Below are the code and all the weights of a small trained network. Each question names an input and a class and asks about switching units off, where a switched-off unit gives its printed mean instead of its output.

import numpy as np


def w(rows, s, z=0):
    codes = np.array(rows[::2]) - 128.0
    scale = np.full(codes.shape[1], s)
    scale[-1] = z or s
    return codes * scale


def f(y):
    return np.maximum(y, 0)


def log_softmax(a):
    a = a - a.max(-1, keepdims=True)
    return a - np.log(np.exp(a).sum(-1, keepdims=True))


def net(x, mask):
    res = np.array(x, float).reshape(1, 7) / 4 @ E
    y = f(res @ A[0][:, :-1].T + A[0][:, -1])
    res = res + np.where(mask, y, B[0][:, -1]) @ B[0][:, :-1]
    return log_softmax(res[-1] @ U[:, :-1].T + U[:, -1])


A, B = {}, {}
E = w([
[142,124,115],'x0',
[132,128,135],'x1',
[221,253,174],'x2',
[37,153,212],'x3',
[123,131,134],'x4',
[24,221,6],'x5',
[117,135,140],'x6',
],0.0033)
A[0] = w([
[97,163,89,37],'neuron 0',
[59,1,89,79],'neuron 1',
[93,177,67,41],'neuron 2',
[83,137,178,183],'neuron 3',
[130,87,94,110],'neuron 4',
[98,156,89,57],'neuron 5',
[137,162,147,123],'neuron 6',
[164,125,105,198],'neuron 7',
[194,244,154,55],'neuron 8',
[153,112,98,222],'neuron 9',
[83,137,178,223],'neuron 10',
[144,118,154,76],'neuron 11',
[160,106,88,237],'neuron 12',
[103,160,97,42],'neuron 13',
[174,143,84,131],'neuron 14',
[162,193,139,43],'neuron 15',
[143,120,111,203],'neuron 16',
[150,116,102,192],'neuron 17',
[111,132,136,37],'neuron 18',
[108,134,114,97],'neuron 19',
[166,102,184,27],'neuron 20',
[79,130,184,183],'neuron 21',
[174,108,98,140],'neuron 22',
[174,59,215,59],'neuron 23',
[114,192,89,59],'neuron 24',
[133,141,134,118],'neuron 25',
[99,142,90,62],'neuron 26',
[118,116,129,250],'neuron 27',
[110,144,106,73],'neuron 28',
[106,136,107,80],'neuron 29',
],0.0095,0.0027)
B[0] = w([
[133,76,81,152],'neuron 0',
[96,80,253,252],'neuron 1',
[120,54,63,173],'neuron 2',
[92,173,104,213],'neuron 3',
[96,140,157,160],'neuron 4',
[136,81,87,155],'neuron 5',
[92,127,147,154],'neuron 6',
[80,159,125,192],'neuron 7',
[103,74,238,201],'neuron 8',
[88,170,116,210],'neuron 9',
[66,183,100,239],'neuron 10',
[110,96,108,141],'neuron 11',
[74,181,113,225],'neuron 12',
[138,89,91,145],'neuron 13',
[86,153,130,169],'neuron 14',
[131,97,188,153],'neuron 15',
[107,152,116,192],'neuron 16',
[100,156,114,185],'neuron 17',
[141,133,123,128],'neuron 18',
[126,110,119,141],'neuron 19',
[106,53,64,162],'neuron 20',
[74,174,97,220],'neuron 21',
[112,162,113,169],'neuron 22',
[116,45,13,220],'neuron 23',
[120,57,98,162],'neuron 24',
[116,126,137,135],'neuron 25',
[120,90,104,152],'neuron 26',
[70,159,113,243],'neuron 27',
[134,101,107,140],'neuron 28',
[131,102,116,142],'neuron 29',
],0.023,0.003)
U = w([
[98,148,136,211],'0',
[109,152,139,239],'1',
[105,145,141,187],'2',
[134,41,83,29],'3',
[112,69,254,98],'4',
[117,181,130,118],'5',
[103,198,127,4],'6',
[241,143,168,41],'7',
],0.0082,0.0042)

Each question gives the input, the list of numbers given to net, and the class t.
The units are the neurons (one row each of A and B). Each row of codes is followed by its name. A weight is (code - 128) times the scale printed after its matrix; where a second scale follows, it is the last column's (A, B and U).
mask holds one flag per neuron, in row order. A switched-off neuron (its flag False) gives its mean, the last column of its row in B, instead of its output. The means were averaged over made-up inputs and are rounded, as every weight is.
A unit's drop is (log p(t) with every unit on - log p(t) with that unit switched off) / (log p(t) with every unit on - log p(t) with every unit switched off).
The circuit of an input: a set's keep is (log p(t) with only the set's units on - log p(t) with every unit switched off) / (log p(t) with every unit on - log p(t) with every unit switched off). Starting from the 12 units with the biggest drops (on a tie, the unit counted first), units are removed one at a time, each time the one whose removal leaves the highest keep (on an exact tie, the one counted first), for as long as the keep stays at least 0.8.
circuit, biggest first: the units of the circuit, biggest drop first
most important unit: the unit with the biggest drop
top k neurons: the k neurons with the biggest drops, biggest first
drop when u is switched off: that unit's drop, to one decimal
input [3,1,8,5,7,-1,4], class 4: most important unit => neuron 8
input [1,-6,6,1,-3,7,-6], class 3: circuit, biggest first => (neuron 2; neuron 24; neuron 0)
input [0,7,8,-3,0,6,-1], class 4: top 2 neurons => (neuron 8; neuron 15)
input [1,-2,3,4,4,6,-4], class 3: top 2 neurons => (neuron 2; neuron 24)
input [7,5,3,6,-4,-7,0], class 3: top 2 neurons => (neuron 23; neuron 20)
input [5,0,-7,-3,5,-6,-5], class 4: top 4 neurons => (neuron 1; neuron 10; neuron 21; neuron 3)
input [-5,2,6,-6,5,8,-2], class 3: circuit, biggest first => (neuron 2; neuron 24)
input [3,1,3,-2,-7,8,-4], class 3: circuit, biggest first => (neuron 2; neuron 24; neuron 0)
input [1,-5,-8,-8,-1,7,4], class 4: top 2 neurons => (neuron 1; neuron 23)
input [5,1,6,5,-5,8,-3], class 3: top 2 neurons => (neuron 2; neuron 24)
input [6,-4,-8,-2,4,2,0], class 4: drop when neuron 1 is switched off => 1.0
input [7,-1,8,2,-3,1,7], class 4: drop when neuron 15 is switched off => 0.1
input [-7,7,4,0,5,8,-5], class 3: drop when neuron 2 is switched off => 0.2
input [-6,-6,-2,-5,-2,-8,6], class 3: drop when neuron 12 is switched off => -0.1
input [-7,-1,-7,-8,6,8,-4], class 3: most important unit => neuron 2
